In the rows, 128 means zero.
[ 86 160 131 136 138  45  88 133 128  91 140 117 131 144 107 170 103 214
 171  88 150 137 146  57 119 137 196 120 147 107 120  36 138 115]
Z537
[ 64 147  99 144 133  43  87 148 128  84 145  65  54 149 102 137 103 208
 163  82 152 113 104  97  82 170 160  88 138  98 138  30 148 117]
Z896
[114 150  86 137 135 118 116 105 101  94 127 144  99 151  92 128 120 175
 137 134 124 124  88 134 138 167 127 133 126 118 146  94 153 136]
Z149
[133 126 103 127 128 153 142 116  87 125 142 147 135 154 126 144 135 166
 109 126 135 105 127  95 136 104 119 127 130 130 114 151 131 142]
Z537
[112 141 144 162 129  78  80 108 124 103 112 114 118 122 117 153 108 163
 136 106 143 144 122 105 120 112 154 153 169 129 127  83 149 126]
Z598
[169 104 101 142 149 153 140  75  96 144 127 161 143 143 117 128 119 156
  65 146 105 122 122 120 157  80 100 148 123 128 112 186 164 136]
Z149
[130 127 162 146 114 166 141 148 146 127 150 134 150 142 149 111 122 130
 131 134 143  97 133  77 137 109 145 135 166 160 110 151  96 120]
Z537
[108 103 162 146 114 112 108 136 142 140 131  93 146 138 116 135 103  91
 122 108 161 152 181  63 142  93 139 124 160 126 140 116 139 107]
Z537
[ 93 131 132 154 115  57  68 109 105 129 130 121 118 130  98 169 102 224
  97  83 146 162 155  19 100  93 147 143 172 114 108 103 147 121]
Z819
[116 120 142 174 161  64  86 102 143 149 108 105 128 110 111 189  63 205
 118  68 139 159 157  94 142  86 154 151 133  88 125 127 174 117]
Z228
[163 106  97 126 142 179 150  81  99 133 116 153 145 148 130 124 137 139
  96 154 114 108 116 147 161 117  88 159 104 126 140 163 138 137]
Z149
[128 134 137 120 114 150 117 158 135 121 142 109 105 114 108 112 143  74
 133 118 147 108 139 112 132 132 137  92 135 149 123 147  98 110]
Z122
[101 113 188 160 128  53  94 110 157 131 167  75 133 142 156 122  89 163
 114 116 118 124 183  81 152  51 134 150 155 104 101 164 128  85]
Z896
[119 102  96 128 130 149 142  94 106 111 133 103  96 162 107 110 151 137
 119 137 101 111 115 154 134 153  99 120 116 123 147 135 142 133]
Z896
[159 104  87 116 161 141 139  85  79 148 151 144 123 152 123 130 137 179
  59 132  94 109 141  95 134  73 102 126 108 125  89 194 165 138]
Z896
[125 117 124 130 121 115 115 109 101 118 146 123 111 149 122 135 126 175
 110 108 133 105 121 103 103 105 129  99 132 144 134 130 103 136]
Z357
[ 76 149 166 131 115  80  89 175 137  78 112 104 102 115 129 149 115 162
 135  98 159 161 151  59  86 159 166 135 159 111 126  45 115 107]
Z819
[102 144 108  88  98 143 118 151 123  92 155 103  85 152 128 101 145 102
 144 130 147  83 136 156  82 175 111  67 115 153 141 126 111 117]
Z896
[ 50 179 146 147 115  54  84 182 138  87 121 106 103 124 134 158 104 186
 174  92 181 117 144  43  82 173 185 116 156 109 136  47 111 120]
Z537
[114 162  64 106 154 130 130 115 101 100 146 144  83 144 122 126 107 179
 141 139 122 122  75 136 107 168 125 103 106 144 124  95 176 156]
Z149
[123 134 162 119 144 101 100  96 130 114 114 120 112 135 134 134 111 125
 133 115 136 143 132 130 136 105 130 140 126 133 141 103 139 119]
Z598
[150  91 135 157 133 179 150  89 135 152 122 130 125 130 138 104 124 133
  92 134 123 102 136 118 162  75 101 131 135 140 132 218 107 124]
Z122
[ 48 163 192 182 101  17  48 153 174  81 127 107 114 127 114 147 131 175
 182  91 143 125 183  51 143 129 188 125 188 114 122  63  96 105]
Z122
[148 114 112 121 126 132 120 109  91 105 151 119 101 126  85 125 115 126
  87 117 125 135 101 133 138  91 114  90 169 143 113 161 143 111]
Z122
[158 122 101  96 116 228 149 118  77 119 154 181 148 158 128 125 175 139
  76 148 104 112 109  98 106 102  66 156 124 180  94 183 121 155]
Z819
[111 145  97 131 131 136  99 151 109  96 119 121  91 129  93 165 119 140
 134  96 136 135 115 140 101 165 129 114 125 130 127  95 170 135]
Z228
[163 109  51 109 154 148 142  71  49 129 157 152 126 139 127 135 113 166
  79 114 110 144  72 134 138  77  66 123 115 121 106 161 179 135]
Z246
[ 93 109 172 194 119  56  63  90 161 153 123  90 140 111 133 162  72 246
 128  59 189 150 186  27 155  55 169 126 205  92 125 109 127  89]
Z122
[145 112 103 112 136 160 144 106 103 146 146 139 132 150 146 121 137 133
  78 147  90 120 143  60 115  82  97 155 114 141  82 144 143 140]
Z819
[173 104 139 115 112 185 122 122  96 150 143 125 141 145 103 118 160  97
  64 132 133 111 140 110 131 103 105  93 126 149 111 183 118 104]
Z357
[138  91 140 136 135 172 130  94 133 136 139 139 163 152 148 112 152 109
 131 124 118 152 141 141 183  91  78 147 106 132 133 152 143 115]
Z246
[107 119 150 136 116 118 108 144 140 115 143  79 104 110 115 135 122  89
 137  97 137 128 138 104 136 107 132  95 153 142 121 124 112 121]
Z122
[163 115 123 120 109 204 146 129 107 108 142 143 142 118  99 118 141  89
 127 140 134 110 117 149 116 121 111 134 127 156 128 158  95 104]
Z794
[195 110  72 110 146 190 151  76  71 155 152 165 144 141 110 118 119 151
  69 145 122 120  97 123 160  91  97 144 129 139 106 176 157 131]
Z149
[138 107 129 130 125 127 117  79 107 119 146 142 145 133 112 135 124 163
 124 132 115 136 150 113 130  85 125 144 139 130 110 125 137 104]
Z794
[129 131 175 152 125 122 104 111 172 126 146 104 149 136 136 125 117 121
 174 112 153 119 117 154 147  96 134 160 147 153 137 113 113 116]
Z598
[183  98  77 141 148 164 143  70  96 157 157 147 138 154 113 124 125 163
  82 142 110 109 118 128 169  71 110 141 109 125  95 179 167 129]
Z149
[177  98 112  94 140 195 137  67  60 133 122 112 109 134 144 130  91  88
  52 128 130 142 104 123 136  54  64 141 131 138 125 171 155 120]
Z598
[ 98 159 153 149 112  68  60 140 129  90 119  95  88 118  99 133  87 118
 144 101 173 149 123 102  96 132 163 131 172 133 150  82 138  97]
Z598
[113 119 161 119 112 108 103 147 130  92 142  90  97 142 129 115 112 106
 100 107 143 109 172 112 102 102 130  95 129 121 133 155 105  85]
Z896
[178 106 101 105 135 227 161 110  85 134 155 144 125 145 143 102 148  28
  85 166  92 109  89 147 132  62  59 159 118 200 104 199 145 170]
Z598
[100 111 117 110 149  74 109 113  90  80 123 115  92 155 108 143 139 200
 113 104 129 135 121 129 111 140 121 116 131 101 149  70 148 124]
Z896
[156 109 110 113 128 138 118 122  77 136 140 101 132 133  86 144 138 104
  82 115 132 131 125 123 120 109 106 107 110 121 132 147 131 113]
Z357
[207  72 122 105 152 183 144  71  73 155 135 114 112 132 131 125  94 101
  39 116 147 142 102 148 149  22  83 126 132 139 118 190 155 110]
Z598
[ 86 185 151 113 106  99  84 212 165  53 117 132 131 125 117 108 135  66
 182 142 172 116 148 123  82 211 160 127 135 145 164  35 105  99]
Z149
[182 107  52  86 146 231 189  79  63 147 159 177 110 152 121 114 178 116
  74 158  72  84  79 162 162  93  56  88 109 177  88 211 143 184]
Z122
[ 86 163 116 104 129  99 116 188 126  72 132 115  82 147 116 115 145 128
 151 125 142  95 111 129  86 192 127  94 120 128 144  69 119 127]
Z896
[151 108  87 124 156 171 137 149  82  99 136 116 126 115 128 148 128 124
 100  88 148 151  78 141 116 105  84 125  95 105 117 120 164 115]
Z246
[137  94 151 157 153  94 122  85 132 161 131 107 160 139 116 153  90 196
 106  94 153 145 151  84 159  65 144 143 141  91 127 137 151  98]
Z537
[ 98 149 157 137 109 106 111 165 168 105 135 109 126 117 139 102  94  55
 142 141 142 123 152 107 113 137 133 124 156 143 137 105 123 114]
Z149
[132 138 115 126 111 195 132 152 110  96 140 118  88 128 116 127 112  55
 122 131  96 116 111 144 119 145 111 124 134 169 114 165 133 139]
Z228
[169 100 126  94 119 202 147 104  93 161 146 110 138 138 113 114 157  62
  83 146 107 121 128 137 142 121  85  95 107 157 122 186 123 127]
Z357
[126 126 125 127 140 176 146 122 122 125 145 129 146 157 111 112 137 128
 139 139 125 129 106 100 141 140 119 152 123 139 131 126 144 120]
Z537
[113 180  99  90 120 169 123 159  98  64 153 130  70 150 112 111 143  60
 166 139 119 109  56 155 101 173 112 113 126 185 126  73 130 156]
Z598
[114 130  95 110 136 168 146 136  83 104 141 131 122 163  96 144 148 125
 139 124 129 138  97 117 151 149 103 124 122 131 138  93 152 153]
Z537
[189  80  81 114 134 215 160  99  75 146 160 138 142 134 125 115 139  88
  75 120 119 133  82 163 157  71  53 115 110 147 109 206 152 129]
Z246
[ 99 131 125 159 138 104 126 110 131 129 134 100 127 138  79 150 102 177
 157  93 144 148 104  98 150 146 153 126 151 100 140  81 155 122]
Z537
[143  99 127 122 146 156 151  92 102 118 139 122 137 144 112 137 126 158
  91 118 102 149  97 121 130  90  87 174 118 118 121 139 137 126]
Z819
[ 78 127 176 185  95 113  90 158 167 118 106 105 152 132 107 137 111 127
 165  95 191 141 190  49 131 138 171 147 173 118 174  96 100 103]
Z537
[133 133 105 112 119 133 105 108  77  97 113 106  79 129 100 140 115  98
 117 111 142 140  99 123 117 138 126 116 155 138 143  74 143 131]
Z598
[130 130 132 136 140 155 122 160 143 124 151  95  99 111 127 137 100  87
 138 110 124 125 121 149 113 124 134 132 108 151 107 161 146 128]
Z228
[125 133 102 118 128 139 115 132 104 106 122  91  89 112 102 154 103 102
 129 109 116 137 105 151 113 168 129 121 132 128 127 107 158 127]
Z228
[198  96  52  84 160 198 159  96  56 131 146 140 125 146 105 111 118  88
  56 159 116 135  92 155 140  95  75 132  93 134 122 163 184 124]
Z149
[176 112 101  89 145 237 174  87  93 144 144 143 126 156 150  98 135  39
  91 166  92 103  73 177 140  77  30 146  93 190 128 204 146 167]
Z598
[108 123 145 153 128  87  99 106 142 118 117 159 142 132  98 156 120 206
 163 101 156 143 159 114 138 114 150 118 146 126 148  80 123 121]
Z794
[ 92 136 181 184 130  13  66 140 177 142 156  87 145 127 138 150  78 234
 133  77 176 118 186  61 133  63 172 131 171  92 110 130 123  83]
Z896
[ 75 137 154 155 116  57  83 114 156  90 124 115 132 129 129 143 111 211
 196 111 163 140 168 104 113 142 169 145 152  94 145  19 117  85]
Z794
---
[131 141 125 111 162 138 141 151 128 152 150  80 114 116  97  80 132 130
 105 116 172 112  95 108 190  88 143 120 132 103 158 132 158 127]
Z671
[173 128 124 152 130 166 128 126 125 122 118 132 138 126 113 129 143 106
  89 154 154 127 158 158 145  63 147 179 143  99 127 161 124  98]
Z71
[168 123  75 143 130 166 127 133 117 116 133 133 149 116  82 132 152 123
 102 152 163 140 151 164 141  59  94 167 119  89 133 145 129 126]
Z37
[165 124 114 154 130 166 139 134 145 120 118 120 121  82 100 109 142 121
  89 164 163 122 133 144 147  73 136 185 133  81 141 145 123 142]
Z608
[141 144 139 118 121 156 168 100 122 113 139 169  96 138  67  86 125 121
 163 175 193 156  82 129  82 105 196  99 110 121  81 135 167  92]
Z267
[133 169 128 151 130 123 126 162 176 129 155  66 115 106 104 141 114 175
 169 110  98 126 130 155 167  76 108 101 146  25 113 142  83 100]
Z123
[169 130 110 168 129 173 129 150 131 117 116 116 125 134 104 129 165 117
  90 144 159 126 151 168 146  70 129 189 136  95 126 164 132 116]
Z797
[119 175 131 156 114 120 111 180 162 138 145  72  97  90  95 159 123 179
 181  98 113 119 150 186 155  93 137  81 149  43 106 154  87  97]
Z267
[130 173 103 127 132 131 110 143 111 137 133  53  99 134  84 117 127 115
 111 115 119 146 145 161 156  77 160 123 141  36 121 144 166 127]
Z797
[130 177  93 128 129 142 104 145 107 135 128  73 106 141  89 119 134 125
 127 109 116 156 157 162 144  69 145 131 131  37 110 142 159 123]
Z797
[112 182 127 143 127 116  99 192 170 131 151  54 113  71 100 128 110 188
 157 107 104 121 131 160 160  79 115  87 140  24 104 149  75 114]
Z608
[120 169 147 164 116 116 104 195 177 138 151  85  87  97  92 146 118 195
 178  98 108 101 135 168 153  97 129  85 158  37 104 169  82 103]
Z267
[131 129 141 119 161 137 125 145 113 163 159  76 118 123  91  95 144 122
  88 108 164 115  90 117 193 104 136 122 132  81 160 124 163 135]
Z174
[107 178 128 131 127 106  98 183 159 127 144  62 126  75 109 136  94 185
 160 101  98 124 128 159 156  97 121  85 139  44 107 143  72 102]
Z608
[144 157 142 135 126 165 167 129 128 108 140 143  95 164  66  76 135 111
 142 181 182 162  81 112  87  96 167  99 107 115  82 139 158  91]
Z797
[168 126 121 149 122 178 131 135 141 116 119 123 144 104 118 119 148 110
 101 161 163 128 151 163 132  69 148 199 143 111 137 152 137 124]
Z671
[131 150 108 115 167 123 131 154 118 160 154  77  96 110  83  95 135 147
  88  99 164 109  91 128 204  80 135 108 120  69 141 126 167 131]
Z37
[149 140 144 109 118 159 161 115 104 113 130 163 104 122  77  98 139 108
 147 169 187 169 100 126  83 107 203 111 106 129  85 146 140  77]
Z267
[120 166 119 122 132 137  95 128 108 148 146  46 119 105  94 119 123 104
 107 131 102 144 145 164 156  76 178 118 140  36 127 143 175 132]
Z174
[133 145 138 127 119 162 163 120 126 100 132 141 113 133  67  65 126  81
 131 187 168 167  99 103  83  71 174  91 103 114  85 129 157 126]
Z671
[170 125  96 159 128 170 128 151 125 114 120 119 139 148  92 128 157 117
  98 138 168 143 151 159 143  72  97 181 122  91 121 154 119 110]
Z797
[183 111 116 154 131 171 153 104 145 117 120 135 126 116 113 121 138 113
  97 163 152 131 134 145 148  74 135 207 141  86 142 144 125 121]
Z123
[152 134 132 115 166 131 147 132 127 149 148  79 100 141  92  89 135 131
  97 106 178 124  81  96 193 103 121 138 135  50 147 125 150 132]
Z123
[ 98 185 139 142 125 109  98 191 166 134 138  50 100  82 111 143 103 183
 158 104  93 111 141 162 155 116 141  88 146  37  98 155  74 108]
Z608
[164 125 115 139 122 173 126 138 138 119 120 119 143 112 131 129 153 113
  95 157 163 131 153 165 135  84 152 200 149 121 143 160 117 115]
Z671
[114 171 136 159 112 115  96 184 162 133 141  76  92 100 105 160 131 182
 175 101 110 112 154 177 157 102 136  87 156  36 113 168  90  98]
Z267
[111 172 158 157 122 125 107 192 195 128 154  72 108  97 104 130 108 187
 180 113 102  97 140 155 153  97 129  95 163  43 113 159  92 112]
Z671
[148 140 155  93 118 152 169 108 116 112 141 140 105 108  83  96 129 120
 134 177 170 174  91 119  84  96 188  96 104 117  79 137 154  88]
Z626
[129 134 136 108 162 116 122 158 122 149 145  81 100 100  82  66 120 144
  83 103 175 108  69 101 187 101 126 124 126  64 138 123 158 155]
Z608
[124 172  94 126 128 138  96 133 103 132 126  84  99 108  87 119 125 125
 120 128 116 155 159 157 144  66 143 116 128  31 121 137 167 144]
Z37
[116 173 139 149 119 114 107 185 164 141 153  72 109 114 111 150 103 156
 162 109  96 115 152 164 151  94 132  68 161  61  96 148  85  83]
Z71
[130 156 123 122 127 132  93 141 112 134 149  73 104 119  86 101 117 106
 112 127 114 141 149 151 148  57 161 116 153  30 115 144 169 129]
Z71
[175 119 112 156 124 177 124 137 123 110 128 135 148 133  91 117 151 102
 106 160 171 148 163 149 135  43  98 163 126  86 118 148 125 108]
Z71
[106 178 125 157 126 116 105 192 157 130 150  71  97  97  86 153 126 177
 152 102  98 106 149 172 163  91 120  71 145  29 106 153  93 119]
Z37
[153 150 137 119 125 165 165  97 138 107 149 143  99 155  78  71 119 113
 155 191 168 176  78 104  85  84 164 118 110  84  82 132 154  94]
Z123
[145 143 147 102 121 156 174  97 132 109 153 152 101 129  64  79 110 127
 145 178 173 162  76 116  82  81 175 100 105  96  74 129 182 101]
Z626
[124 174 146 145 126 110 109 177 156 131 148  77 126 109 105 146 105 157
 158 104 106 119 139 158 161  75 125  69 150  47 103 145  92  76]
Z71
[127 142 121 115 167 120 139 146 136 152 148  76 104 101  90  68 128 143
  94 108 169 112  61 105 190  81 136 109 115  80 141 116 164 148]
Z608
[133 166 110 127 116 140 100 132 103 136 122  87  96 107  90 122 140 126
 138 115 132 162 158 166 139  67 157 123 128  39 118 142 154 130]
Z267
[174 128 106 168 130 174 149 137 134 124 119 127 122 128  99 123 151 114
  90 154 166 123 143 156 152  75 121 184 140 104 147 148 133 121]
Z797
[161 120 110 151 127 162 143 129 140 119 121 127 125  78  91 104 132 117
  85 166 158 120 130 151 151  69 134 181 127  85 139 135 127 143]
Z608
[163 110 107 143 124 180 131 143 133 109 131 137 154 108  97 106 150 112
 110 155 171 138 147 155 133  55 111 183 129 114 132 144 124 133]
Z671
[102 186 132 158 119 117  94 195 175 131 142  51  93  81 108 134 115 181
 159 115  99 116 143 155 154  93 119  80 148  20 105 152  80 123]
Z608
[144 123 141 106 160 127 142 137 127 150 152  80 102 112  83  87 134 143
  90 100 170 115  72 114 190  74 131 121 117  78 136 127 198 135]
Z626
[148 132 132 113 166 130 140 135 127 150 154  78  96 131  96  83 128 139
  99 108 175 124  81 101 192 100 123 136 135  55 140 127 147 129]
Z123
[137 160 115 120 125 157 164 110 127 115 152 156  94 139  58  81 118 118
 143 189 171 159  86 120  91  86 171  86 106  98  89 128 164 106]
Z37
[138 155 103 112 131 131 105 119 126 135 140  52 103 124  93 109 108 114
 118 123  97 158 138 150 156  67 157 149 138  10 115 142 158 127]
Z123
[154 142 136 100 132 152 179  93 120 118 130 142 107 147  97  99 127 100
 145 175 167 178  90  97  94 125 187 115 112 119  93 131 126  80]
Z123
[119 171  93 112 126 133  93 142 115 134 128  74 107  95  89  99 112 129
 123 119 111 159 141 150 147  62 143 128 123  21 113 130 147 144]
Z608
[172 122  99 155 119 165 140 131 133 124 124 144 125 103  86 125 147 117
  88 162 153 131 139 162 147  63 118 175 120  94 142 134 133 131]
Z37
[124 160 148 129 122 114 116 166 160 129 152  68 110  73 106 148 114 185
 150 103 107 121 131 167 160  77 134  85 145  38 103 151 114 102]
Z626
[137 137 132 131 167 133 138 147 123 151 157  86 108 134  92  76 130 119
  87 114 172 104  90 104 198  60 132 103 135  88 143 127 175 122]
Z71
[173 127 102 166 127 172 150 138 132 125 117 127 122 122  95 124 145 115
  88 154 161 128 153 157 153  75 121 183 133  99 140 146 123 119]
Z797
[137 168 103 119 130 145 107 115 115 133 129  68 103 127 101 112 114 120
 129 126 102 169 150 147 145  66 146 149 133  22 115 141 147 126]
Z123
[123 169 111 115 116 147 101 142 114 132 133  85 111 106  93 100 124 116
 133 126 113 158 154 157 137  61 153 129 141  47 127 132 153 145]
Z671
[147 129 145 115 158 123 136 153 118 157 159  93 109 131  68  78 114 120
  82  96 172 111  87 112 195  78 124 117 137  65 137 117 154 128]
Z71
[175 120 124 158 124 170 130 127 135 116 112 137 124 100 115 135 157 126
 110 141 176 132 146 171 130  69 161 192 140  95 123 158 133 119]
Z267
[176 105 115 134 123 176 131 125 131 110 135 126 140 105  97 125 144 132
 108 153 174 147 141 158 129  53 102 182 125  85 121 148 152 122]
Z626
[130 170 102 137 127 146 104 145 104 132 119  74 100 138  94 116 142 114
 123 119 125 164 154 153 141  73 137 120 130  55 120 140 159 131]
Z797
[173 118 126 153 120 166 124 129 126 122 113 138 119  98 114 132 161 130
 108 150 176 130 148 173 133  83 155 187 138 112 129 164 128 114]
Z267
[161 116 105 143 121 181 129 141 134 107 130 132 154 115  96 108 142 113
 112 156 169 144 151 158 132  55 109 184 125 105 127 144 120 124]
Z671
[108 186 115 146 123 111 105 185 161 137 149  73 101  95  93 158 115 183
 159 100  86 111 149 179 165  90 131  76 140  28 103 150  93 103]
Z37
[123 172  91 120 124 133  94 136 104 132 131  78 103 107  84 122 134 125
 124 124 112 161 158 163 146  63 142 110 122  28 120 132 162 140]
Z37
[145 156 143 128 123 165 169 113 130 112 160 161 104 151  65  66 118 101
 146 194 180 156  89 109  86  68 169  80 119 104  78 129 158  89]
Z71
[174 134 112 166 128 176 129 149 134 119 115 120 118 135 109 129 177 125
  94 151 169 129 153 165 144  74 134 189 138  90 125 170 128 109]
Z797
[141 154 132 114 128 156 170 125 110 113 126 142 110 153  89 102 135 100
 139 168 173 172 101 117  90 119 190 102 105 139  86 136 137  69]
Z797
